Below are the code and all the weights of a small trained network. Each question names an input and a class and asks about switching units off, where a switched-off unit gives its printed mean instead of its output.

import numpy as np


def w(rows, s, z=0):
    codes = np.array(rows[::2]) - 128.0
    scale = np.full(codes.shape[1], s)
    scale[-1] = z or s
    return codes * scale


def f(y):
    return y / 2 * (1 + np.tanh(0.7978845608 * (y + 0.044715 * y**3)))


def log_softmax(a):
    a = a - a.max(-1, keepdims=True)
    return a - np.log(np.exp(a).sum(-1, keepdims=True))


def net(x, mask):
    res = np.array(x, float).reshape(1, 6) / 4 @ E
    y = f(res @ A[0][:, :-1].T + A[0][:, -1])
    res = res + np.where(mask, y, B[0][:, -1]) @ B[0][:, :-1]
    return log_softmax(res[-1] @ U[:, :-1].T + U[:, -1])


A, B = {}, {}
E = w([
[135,107,160,190,116,106,152,79,230],'x0',
[103,71,90,104,110,183,68,23,181],'x1',
[113,141,79,97,210,164,222,61,161],'x2',
[68,198,170,101,86,132,200,191,220],'x3',
[116,53,108,129,244,166,42,220,134],'x4',
[26,178,1,166,102,47,117,146,134],'x5',
],0.0069)
A[0] = w([
[25,173,18,95,75,79,109,92,106,122],'neuron 0',
[41,83,93,119,152,151,26,114,187,173],'neuron 1',
[107,187,209,76,74,157,198,188,203,157],'neuron 2',
[67,124,42,171,95,48,31,107,105,114],'neuron 3',
[97,197,213,67,122,182,179,199,184,134],'neuron 4',
[213,127,214,181,52,89,125,55,143,178],'neuron 5',
[177,45,169,149,67,163,116,48,189,206],'neuron 6',
[136,135,153,161,102,71,72,238,65,167],'neuron 7',
[66,225,80,138,158,75,236,134,159,187],'neuron 8',
[196,129,204,135,117,55,40,252,30,255],'neuron 9',
[203,75,151,79,254,191,149,182,69,216],'neuron 10',
[58,172,63,102,161,104,217,101,163,43],'neuron 11',
],0.006,0.0029)
B[0] = w([
[38,202,24,67,45,153,59,145,135,194],'neuron 0',
[38,141,40,110,95,133,70,226,120,196],'neuron 1',
[124,194,120,57,51,146,195,76,237,192],'neuron 2',
[18,209,26,67,38,190,111,134,197,193],'neuron 3',
[84,140,77,53,59,209,143,128,221,184],'neuron 4',
[201,146,211,194,205,56,77,62,41,198],'neuron 5',
[169,126,218,112,202,132,80,69,155,206],'neuron 6',
[44,182,28,184,41,39,82,242,49,200],'neuron 7',
[42,101,82,220,135,59,138,239,125,194],'neuron 8',
[51,88,3,169,52,149,33,231,25,255],'neuron 9',
[210,27,150,90,223,227,97,124,86,236],'neuron 10',
[51,128,80,219,152,41,95,234,44,163],'neuron 11',
],0.0057,0.0082)
U = w([
[247,175,247,72,148,135,169,12,118,120],'0',
[77,191,61,15,11,226,128,146,220,184],'1',
[34,189,69,233,66,15,59,228,55,144],'2',
[151,113,133,186,228,108,104,141,121,103],'3',
[227,81,118,159,122,179,118,175,14,44],'4',
[150,180,197,231,85,42,246,151,253,2],'5',
[168,44,136,130,236,215,52,168,201,226],'6',
],0.0058,0.0042)

Each question gives the input, the list of numbers given to net, and the class t.
The units are the neurons (one row each of A and B). Each row of codes is followed by its name. A weight is (code - 128) times the scale printed after its matrix; where a second scale follows, it is the last column's (A, B and U).
mask holds one flag per neuron, in row order. A switched-off neuron (its flag False) gives its mean, the last column of its row in B, instead of its output. The means were averaged over made-up inputs and are rounded, as every weight is.
A unit's drop is (log p(t) with every unit on - log p(t) with that unit switched off) / (log p(t) with every unit on - log p(t) with every unit switched off).
The circuit of an input: a set's keep is (log p(t) with only the set's units on - log p(t) with every unit switched off) / (log p(t) with every unit on - log p(t) with every unit switched off). Starting from all 12 units, units are removed one at a time, each time the one whose removal leaves the highest keep (on an exact tie, the one counted first), for as long as the keep stays at least 0.8.
circuit, biggest first: the units of the circuit, biggest drop first
unit that matters most: the unit with the biggest drop
top k neurons: the k neurons with the biggest drops, biggest first
drop of u: that unit's drop, to one decimal
input [-7,-7,-4,6,3,-5], class 1: top 3 neurons -> [neuron 4; neuron 2; neuron 5]
input [1,6,-1,-3,8,3], class 1: circuit, biggest first -> [neuron 3; neuron 5]
input [-1,6,8,8,-6,7], class 2: circuit, biggest first -> [neuron 11]
input [-6,-1,7,-8,1,5], class 1: circuit, biggest first -> [neuron 3; neuron 9]
input [0,1,6,7,-5,3], class 2: top 4 neurons -> [neuron 11; neuron 8; neuron 3; neuron 10]
input [6,-4,4,-7,-7,1], class 5: top 3 neurons -> [neuron 10; neuron 9; neuron 8]
input [7,-3,-5,6,-6,3], class 5: circuit, biggest first -> [neuron 2; neuron 9; neuron 5]
input [5,2,3,2,-5,-1], class 5: top 2 neurons -> [neuron 10; neuron 8]
input [3,3,-1,-2,1,5], class 1: top 2 neurons -> [neuron 3; neuron 9]
input [6,-8,7,-2,5,1], class 6: top 2 neurons -> [neuron 10; neuron 7]
input [-6,0,6,1,1,-6], class 0: circuit, biggest first -> [neuron 9; neuron 1]
input [0,6,-8,8,7,7], class 1: top 3 neurons -> [neuron 3; neuron 5; neuron 11]
input [-5,-1,-4,8,8,-6], class 1: top 2 neurons -> [neuron 4; neuron 2]
input [5,-2,-3,4,-4,-6], class 0: unit that matters most -> neuron 5
input [-5,8,-8,7,-2,5], class 1: drop of neuron 3 -> 0.1
input [-1,4,-5,6,-1,5], class 1: drop of neuron 9 -> 0.2
input [1,5,6,3,-3,4], class 2: drop of neuron 8 -> 0.3
